Below is a small trained network, with its code and all its weights. Each question gives an input and a target symbol and asks what happens when units are switched off, that is, made to give their printed mean instead of their output.

import numpy as np


def w(rows, s, z=0):
    codes = np.array(rows[::2]) - 128.0
    scale = np.full(codes.shape[1], s)
    scale[-1] = z or s
    return codes * scale


def f(y):
    return y / 2 * (1 + np.tanh(0.7978845608 * (y + 0.044715 * y**3)))


def softmax(a):
    e = np.exp(a - a.max(-1, keepdims=True))
    return e / e.sum(-1, keepdims=True)


def log_softmax(a):
    a = a - a.max(-1, keepdims=True)
    return a - np.log(np.exp(a).sum(-1, keepdims=True))


def net(x, mask):
    ids = ['ΔΘΠβγεημφψω'.index(c) for c in x.split()]
    T = len(ids)
    res = E[ids] + P[:T]
    r = res
    for j in range(2):
        rows = slice(4 * j, 4 * j + 4)
        q, k, v = (r @ M[0][rows].T for M in (Q, K, V))
        z = softmax(np.where(np.tri(T) > 0, q @ k.T / 4**0.5, -1e9)) @ v
        o = O[0][rows]
        res = res + np.where(mask[j], z, o[:, -1]) @ o[:, :-1]
    y = f(res @ A[0][:, :-1].T + A[0][:, -1])
    res = res + np.where(mask[2:10], y, B[0][:, -1]) @ B[0][:, :-1]
    return log_softmax(res[-1] @ U[:, :-1].T + U[:, -1])


Q, K, V, O, A, B = {}, {}, {}, {}, {}, {}
E = w([
[129,167,111,104],'Δ',
[85,144,121,80],'Θ',
[61,142,77,81],'Π',
[154,91,112,84],'β',
[141,132,95,138],'γ',
[123,142,110,101],'ε',
[88,165,137,147],'η',
[153,189,145,150],'μ',
[146,194,200,107],'φ',
[108,138,142,82],'ψ',
[138,251,119,164],'ω',
],0.023)
P = w([
[77,254,153,23],'0',
[149,134,131,175],'1',
[134,154,114,165],'2',
[76,223,123,121],'3',
[163,125,109,169],'4',
[131,136,130,131],'5',
[123,151,116,140],'6',
[179,147,158,218],'7',
[108,211,131,175],'8',
[144,83,136,149],'9',
],0.0068)
Q[0] = w([
[91,164,162,175],'h1',
[50,170,149,112],'h1',
[169,245,42,90],'h1',
[51,123,131,118],'h1',
[133,131,147,112],'h2',
[109,50,165,139],'h2',
[78,107,229,127],'h2',
[211,165,194,189],'h2',
],0.012)
K[0] = w([
[113,153,212,103],'h1',
[120,158,152,50],'h1',
[146,169,110,7],'h1',
[107,188,155,159],'h1',
[122,181,158,177],'h2',
[103,152,189,164],'h2',
[109,129,104,205],'h2',
[157,123,185,142],'h2',
],0.011)
V[0] = w([
[114,119,249,54],'h1',
[254,130,172,97],'h1',
[66,41,105,60],'h1',
[76,165,119,35],'h1',
[114,126,154,158],'h2',
[105,63,162,210],'h2',
[113,124,106,97],'h2',
[141,105,171,140],'h2',
],0.0084)
O[0] = w([
[134,5,113,32,195],'h1',
[150,120,7,100,116],'h1',
[100,95,66,144,109],'h1',
[138,12,167,169,254],'h1',
[211,54,181,172,114],'h2',
[166,73,163,73,34],'h2',
[127,92,223,70,145],'h2',
[124,22,177,1,97],'h2',
],0.0068,0.0093)
A[0] = w([
[224,68,201,162,131],'n1',
[125,122,25,174,192],'n2',
[134,55,9,255,87],'n3',
[70,105,248,107,170],'n4',
[173,59,133,49,132],'n5',
[177,116,119,157,251],'n6',
[144,176,119,140,81],'n7',
[27,116,118,160,150],'n8',
],0.0092,0.0031)
B[0] = w([
[74,142,175,115,155],'n1',
[115,170,122,61,180],'n2',
[60,53,77,94,185],'n3',
[182,94,92,176,253],'n4',
[211,173,13,115,165],'n5',
[85,194,145,1,169],'n6',
[171,59,216,184,131],'n7',
[233,36,207,91,214],'n8',
],0.007,0.0045)
U = w([
[124,132,72,110,95],'Δ',
[154,47,99,102,197],'Θ',
[73,44,159,76,8],'Π',
[189,145,50,50,78],'β',
[3,135,86,118,118],'γ',
[80,120,128,79,253],'ε',
[124,37,94,244,54],'η',
[65,175,168,91,78],'μ',
[165,162,161,38,149],'φ',
[205,76,84,145,209],'ψ',
[132,183,90,127,102],'ω',
],0.011,0.004)

Each question gives the input, a string of symbols that net reads in full, and the target symbol t.
The units are the heads (4 rows each of Q, K, V and O) and the neurons (one row each of A and B). Each row of codes is followed by its name. A weight is (code - 128) times the scale printed after its matrix; where a second scale follows, it is the last column's (O, A, B and U).
mask holds one flag per unit, heads first, then neurons. A switched-off unit (its flag False) gives its mean, the last column of its rows in O or B, instead of its output. The means were averaged over made-up inputs and are rounded, as every weight is.
A unit's drop is (log p(t) with every unit on - log p(t) with that unit switched off) / (log p(t) with every unit on - log p(t) with every unit switched off).
The circuit of an input: a set's keep is (log p(t) with only the set's units on - log p(t) with every unit switched off) / (log p(t) with every unit on - log p(t) with every unit switched off). Starting from all 10 units, units are removed one at a time, each time the one whose removal leaves the highest keep (on an exact tie, the one counted first), for as long as the keep stays at least 0.8.
units of the circuit, in order: the units of the circuit, biggest drop first
top k neurons: the k neurons with the biggest drops, biggest first
which heads matter: for each layer, one digit per head in row order, 1 if its drop is at least 0.15 and else 0, layers parted by /
drop when u is switched off: that unit's drop, to one decimal
input ψ ψ ψ Θ, target Θ: top 2 neurons : n8; n4
input Π β Δ, target η: units of the circuit, in order : h1
input Π ω Π Θ, target η: which heads matter : 10
input φ ω ψ η φ ψ ε, target β: units of the circuit, in order : h1; n5; h2
input φ μ ε, target β: which heads matter : 10
input φ φ η Δ, target β: units of the circuit, in order : h1; n5
input ω ε ψ Δ ψ β, target β: which heads matter : 00
input ψ γ ψ Θ, target Θ: which heads matter : 10
input ψ Π γ ψ, target Θ: which heads matter : 10
input φ ψ φ ψ η ψ, target β: units of the circuit, in order : n5; h1
input ω ω ω μ, target μ: which heads matter : 10
input φ φ ψ, target β: units of the circuit, in order : h1; n5
input ψ γ ε ψ Π, target Π: top 3 neurons : n8; n3; n4
input Π μ γ Π γ Δ γ φ ω, target η: units of the circuit, in order : h1
input φ ψ Π, target β: top 2 neurons : n5; n2
input φ ψ φ, target β: drop when n5 is switched off : 0.7
input ψ β Π, target Θ: drop when h1 is switched off : 0.6
input Π ψ Θ, target η: drop when n4 is switched off : 0.2
